Below is a small trained network, with its code and all its weights. Each question gives an input and a class and asks what happens when units are switched off, that is, made to give their printed mean instead of their output.

import numpy as np


def w(rows, s, z=0):
    codes = np.array(rows[::2]) - 128.0
    scale = np.full(codes.shape[1], s)
    scale[-1] = z or s
    return codes * scale


def norm(h):
    return h / np.sqrt((h * h).mean(-1, keepdims=True) + 1e-5)


def f(y):
    return np.maximum(y, 0)


def log_softmax(a):
    a = a - a.max(-1, keepdims=True)
    return a - np.log(np.exp(a).sum(-1, keepdims=True))


def net(x, mask):
    res = np.array(x, float).reshape(1, 8) / 4 @ E
    u = 0
    for l in range(4):
        y = f(norm(res) @ A[l][:, :-1].T + A[l][:, -1])
        res = res + np.where(mask[u : u + 3], y, B[l][:, -1]) @ B[l][:, :-1]
        u += 3
    return log_softmax(norm(res)[-1] @ U[:, :-1].T + U[:, -1])


A, B = {}, {}
E = w([
[128,132,123],'x0',
[2,140,95],'x1',
[187,237,56],'x2',
[132,128,130],'x3',
[124,133,129],'x4',
[131,126,130],'x5',
[134,130,127],'x6',
[129,128,131],'x7',
],0.0033)
A[0] = w([
[185,241,2,253],'L0N0',
[46,110,60,229],'L0N1',
[107,47,99,120],'L0N2',
],0.0031,0.0026)
B[0] = w([
[83,59,253,252],'L0N0',
[227,77,167,216],'L0N1',
[154,149,183,151],'L0N2',
],0.0036,0.0038)
A[1] = w([
[147,252,94,92],'L1N0',
[179,225,3,173],'L1N1',
[114,46,166,251],'L1N2',
],0.0052,0.0026)
B[1] = w([
[78,79,212,145],'L1N0',
[54,2,186,142],'L1N1',
[151,201,114,253],'L1N2',
],0.0059,0.0054)
A[2] = w([
[2,145,106,248],'L2N0',
[130,128,124,107],'L2N1',
[43,139,68,224],'L2N2',
],0.0035,0.0014)
B[2] = w([
[255,119,75,251],'L2N0',
[111,133,126,128],'L2N1',
[210,123,71,193],'L2N2',
],0.0037,0.0022)
A[3] = w([
[2,135,9,205],'L3N0',
[232,138,221,250],'L3N1',
[152,29,81,90],'L3N2',
],0.0042,0.0022)
B[3] = w([
[254,127,159,143],'L3N0',
[42,139,47,253],'L3N1',
[71,189,162,137],'L3N2',
],0.0052,0.0067)
U = w([
[116,151,118,252],'0',
[69,26,191,126],'1',
[254,122,105,113],'2',
[106,166,113,103],'3',
[108,154,110,104],'4',
[103,166,110,44],'5',
],0.009,0.0038)

Each question gives the input, the list of numbers given to net, and the class t.
The units are the neurons (one row each of A and B). Each row of codes is followed by its name. A weight is (code - 128) times the scale printed after its matrix; where a second scale follows, it is the last column's (A, B and U).
mask holds one flag per neuron, layer by layer. A switched-off neuron (its flag False) gives its mean, the last column of its row in B, instead of its output. The means were averaged over made-up inputs and are rounded, as every weight is.
A unit's drop is (log p(t) with every unit on - log p(t) with that unit switched off) / (log p(t) with every unit on - log p(t) with every unit switched off).
The circuit of an input: a set's keep is (log p(t) with only the set's units on - log p(t) with every unit switched off) / (log p(t) with every unit on - log p(t) with every unit switched off). Starting from all 12 units, units are removed one at a time, each time the one whose removal leaves the highest keep (on an exact tie, the one counted first), for as long as the keep stays at least 0.8.
units of the circuit, in order: the units of the circuit, biggest drop first
top k neurons: the k neurons with the biggest drops, biggest first
k most important neurons of layer l: the k neurons of layer l with the biggest drops, biggest first
input [2,2,7,-7,-6,2,6,2], class 1: units of the circuit, in order	(L1N1)
input [-2,8,8,-2,5,6,-6,-3], class 1: top 2 neurons	(L1N1; L1N0)
input [-8,8,1,6,-7,-3,8,-6], class 2: units of the circuit, in order	(L3N1; L3N0)
input [2,-2,-6,-3,-7,-7,1,5], class 3: units of the circuit, in order	(L0N0; L1N2; L3N1; L1N1)
input [-2,0,-4,-6,-5,5,-7,4], class 4: units of the circuit, in order	(L0N0; L1N2)
input [-2,-6,8,-4,-5,-5,6,-6], class 1: units of the circuit, in order	(L1N1; L1N2; L1N0; L0N1)
input [-4,7,2,-7,-5,-4,5,-3], class 2: units of the circuit, in order	(L3N1; L3N0)
input [3,-1,8,8,0,-1,0,2], class 1: units of the circuit, in order	(L1N1; L1N0)
input [-5,8,-6,-8,0,-6,-6,-1], class 2: top 4 neurons	(L3N0; L0N0; L3N1; L2N0)
input [6,-5,6,1,-6,2,-1,-1], class 1: units of the circuit, in order	(L1N1; L0N1; L1N0)
input [3,0,6,2,-4,-7,-3,-3], class 1: 2 most important neurons of layer 0	(L0N1; L0N2)
input [-6,-6,-4,-8,0,-5,-2,2], class 4: top 4 neurons	(L3N1; L0N0; L0N1; L2N0)
input [4,8,1,6,3,0,8,5], class 2: top 2 neurons	(L3N1; L3N0)
input [-1,8,-3,8,5,3,-4,4], class 2: top 2 neurons	(L3N0; L3N1)
input [-3,7,-6,2,7,4,-6,-1], class 2: top 3 neurons	(L3N0; L0N0; L3N1)
input [-5,-3,-1,-7,-6,4,8,4], class 4: most important neuron of layer 0	(L0N1)
input [-6,6,7,0,7,8,-2,-3], class 1: top 2 neurons	(L1N0; L1N1)
input [-8,-5,-4,-6,0,1,-8,-6], class 5: top 4 neurons	(L3N1; L0N0; L1N2; L0N1)
input [6,7,8,-6,-8,0,5,-5], class 1: 2 most important neurons of layer 1	(L1N1; L1N0)
input [5,5,2,5,-4,-2,-5,-3], class 2: 2 most important neurons of layer 3	(L3N1; L3N2)
